Below is a small trained network, with its code and all its weights. Each question gives an input and a target symbol and asks what happens when units are switched off, that is, made to give their printed mean instead of their output.

import numpy as np


def w(rows, s, z=0):
    codes = np.array(rows[::2]) - 128.0
    scale = np.full(codes.shape[1], s)
    scale[-1] = z or s
    return codes * scale


def f(y):
    return y / 2 * (1 + np.tanh(0.7978845608 * (y + 0.044715 * y**3)))


def softmax(a):
    e = np.exp(a - a.max(-1, keepdims=True))
    return e / e.sum(-1, keepdims=True)


def log_softmax(a):
    a = a - a.max(-1, keepdims=True)
    return a - np.log(np.exp(a).sum(-1, keepdims=True))


def net(x, mask):
    ids = ['ΠΦαδεηθλξτω'.index(c) for c in x.split()]
    T = len(ids)
    res = E[ids] + P[:T]
    u = 0
    for l in range(2):
        r = res
        for j in range(2):
            rows = slice(4 * j, 4 * j + 4)
            q, k, v = (r @ M[l][rows].T for M in (Q, K, V))
            z = softmax(np.where(np.tri(T) > 0, q @ k.T / 4**0.5, -1e9)) @ v
            o = O[l][rows]
            res = res + np.where(mask[u + j], z, o[:, -1]) @ o[:, :-1]
        u += 2
        y = f(res @ A[l][:, :-1].T + A[l][:, -1])
        res = res + np.where(mask[u : u + 4], y, B[l][:, -1]) @ B[l][:, :-1]
        u += 4
    return log_softmax(res[-1] @ U[:, :-1].T + U[:, -1])


Q, K, V, O, A, B = {}, {}, {}, {}, {}, {}
E = w([
[188,216,176],'Π',
[96,127,140],'Φ',
[110,118,130],'α',
[93,209,161],'δ',
[129,253,168],'ε',
[85,183,116],'η',
[69,163,92],'θ',
[107,138,149],'λ',
[149,215,112],'ξ',
[155,98,90],'τ',
[104,135,145],'ω',
],0.019)
P = w([
[118,91,140],'0',
[122,76,169],'1',
[49,176,43],'2',
[184,73,132],'3',
[127,103,184],'4',
[132,131,11],'5',
[183,76,129],'6',
[100,140,206],'7',
[154,192,38],'8',
[158,97,142],'9',
[124,70,176],'10',
],0.011)
Q[0] = w([
[137,193,144],'0.h0',
[157,111,109],'0.h0',
[149,148,72],'0.h0',
[16,180,188],'0.h0',
[193,202,197],'0.h1',
[120,27,50],'0.h1',
[254,67,25],'0.h1',
[43,199,38],'0.h1',
],0.009)
K[0] = w([
[120,128,154],'0.h0',
[174,128,148],'0.h0',
[195,155,150],'0.h0',
[64,71,46],'0.h0',
[208,171,254],'0.h1',
[91,84,76],'0.h1',
[190,49,124],'0.h1',
[55,96,139],'0.h1',
],0.0076)
V[0] = w([
[239,109,145],'0.h0',
[144,42,117],'0.h0',
[118,33,186],'0.h0',
[144,118,205],'0.h0',
[19,22,146],'0.h1',
[116,62,175],'0.h1',
[178,255,137],'0.h1',
[116,182,231],'0.h1',
],0.0089)
O[0] = w([
[180,183,134,128],'0.h0',
[133,44,110,73],'0.h0',
[211,79,84,85],'0.h0',
[77,218,180,144],'0.h0',
[128,225,142,22],'0.h1',
[197,254,182,93],'0.h1',
[175,123,84,250],'0.h1',
[226,31,81,219],'0.h1',
],0.0046,0.013)
A[0] = w([
[170,137,41,255],'0.n0',
[115,184,253,165],'0.n1',
[158,152,93,221],'0.n2',
[157,39,245,81],'0.n3',
],0.011,0.0039)
B[0] = w([
[100,166,254,253],'0.n0',
[172,120,76,151],'0.n1',
[64,90,176,212],'0.n2',
[155,219,20,192],'0.n3',
],0.0098,0.0067)
Q[1] = w([
[76,144,123],'1.h0',
[146,176,126],'1.h0',
[210,108,156],'1.h0',
[120,177,173],'1.h0',
[201,131,8],'1.h1',
[118,68,142],'1.h1',
[149,88,166],'1.h1',
[156,136,118],'1.h1',
],0.012)
K[1] = w([
[71,39,132],'1.h0',
[254,4,57],'1.h0',
[198,200,97],'1.h0',
[141,44,150],'1.h0',
[186,178,12],'1.h1',
[143,47,95],'1.h1',
[123,39,208],'1.h1',
[173,105,114],'1.h1',
],0.0072)
V[1] = w([
[168,102,96],'1.h0',
[98,180,69],'1.h0',
[181,157,4],'1.h0',
[161,94,183],'1.h0',
[184,112,115],'1.h1',
[133,39,149],'1.h1',
[92,79,112],'1.h1',
[168,90,91],'1.h1',
],0.012)
O[1] = w([
[141,181,74,112],'1.h0',
[71,145,41,101],'1.h0',
[146,157,171,111],'1.h0',
[129,109,133,180],'1.h0',
[85,153,77,106],'1.h1',
[109,253,159,22],'1.h1',
[66,148,60,1],'1.h1',
[174,219,116,19],'1.h1',
],0.006,0.0052)
A[1] = w([
[143,137,156,97],'1.n0',
[206,255,72,4],'1.n1',
[25,178,253,51],'1.n2',
[183,115,170,124],'1.n3',
],0.0084,0.0027)
B[1] = w([
[161,150,184,158],'1.n0',
[23,219,149,173],'1.n1',
[85,253,40,254],'1.n2',
[203,142,171,239],'1.n3',
],0.0055,0.0056)
U = w([
[209,255,66,77],'Π',
[155,151,96,121],'Φ',
[163,130,98,203],'α',
[143,124,140,132],'δ',
[205,51,197,203],'ε',
[37,142,193,205],'η',
[73,167,185,149],'θ',
[151,192,78,97],'λ',
[102,183,223,2],'ξ',
[126,112,181,72],'τ',
[152,154,104,129],'ω',
],0.0094,0.0039)

Each question gives the input, a string of symbols that net reads in full, and the target symbol t.
The units are the heads (4 rows each of Q, K, V and O) and the neurons (one row each of A and B). Each row of codes is followed by its name. A weight is (code - 128) times the scale printed after its matrix; where a second scale follows, it is the last column's (O, A, B and U).
mask holds one flag per unit, layer by layer, with each layer's heads first. A switched-off unit (its flag False) gives its mean, the last column of its rows in O or B, instead of its output. The means were averaged over made-up inputs and are rounded, as every weight is.
A unit's drop is (log p(t) with every unit on - log p(t) with that unit switched off) / (log p(t) with every unit on - log p(t) with every unit switched off).
The circuit of an input: a set's keep is (log p(t) with only the set's units on - log p(t) with every unit switched off) / (log p(t) with every unit on - log p(t) with every unit switched off). Starting from all 12 units, units are removed one at a time, each time the one whose removal leaves the highest keep (on an exact tie, the one counted first), for as long as the keep stays at least 0.8.
circuit, biggest first: the units of the circuit, biggest drop first
unit that matters most: the unit with the biggest drop
top k neurons: the k neurons with the biggest drops, biggest first
top k neurons in layer l: the k neurons of layer l with the biggest drops, biggest first
which heads matter: for each layer, one digit per head in row order, 1 if its drop is at least 0.15 and else 0, layers parted by /
drop when u is switched off: that unit's drop, to one decimal
input θ ξ η Π Π δ, target η: top 2 neurons in layer 0 -> [0.n3 0.n1]
input Φ Π α ε Π θ Π Π, target Π: unit that matters most -> 0.n3
input τ Π Π Π ε, target ε: circuit, biggest first -> [0.h1 1.n2 0.h0]
input Π θ ε θ, target η: circuit, biggest first -> [0.n3 0.h1]
input τ ω δ δ Π ω α Π ε Φ ε, target ε: top 2 neurons -> [1.n2 1.n1]
input Π ε δ Π ξ α, target η: circuit, biggest first -> [0.n3 0.h1]
input Π Π η Π Φ Π ε α λ, target η: top 3 neurons -> [0.n3 0.n0 0.n1]
input ω ε Π Π α ω, target η: which heads matter -> 00 / 00
input Π Π θ Π α ξ, target η: which heads matter -> 00 / 01
input ξ ε δ ξ δ Π Π θ λ, target η: top 2 neurons in layer 0 -> [0.n3 0.n0]
input Π Π ε, target η: which heads matter -> 01 / 01
input Π Π ε η Π α Π δ θ, target η: which heads matter -> 00 / 00
input ε ω Π Π δ ε δ δ Φ, target η: top 2 neurons -> [0.n3 0.n0]
input τ Π ξ, target η: unit that matters most -> 0.n0
input ε Π η, target η: top 2 neurons in layer 0 -> [0.n3 0.n1]
input Π Π Π α Π Π, target ξ: top 2 neurons -> [0.n0 1.n2]
input δ δ ε Π δ Φ, target η: top 2 neurons in layer 0 -> [0.n3 0.n1]
input ε τ α α Π δ, target η: top 3 neurons in layer 0 -> [0.n3 0.n0 0.n1]
input ε α ξ ε ε τ, target η: drop when 1.n3 is switched off -> 0.0
input λ Π Π Π Π Π, target ξ: drop when 0.n3 is switched off -> 0.1
input ε δ ε Π η ε, target η: drop when 1.n1 is switched off -> 0.0
input Π Π ω ε α Π α θ Π δ, target ε: top neuron in layer 1 -> [1.n2]
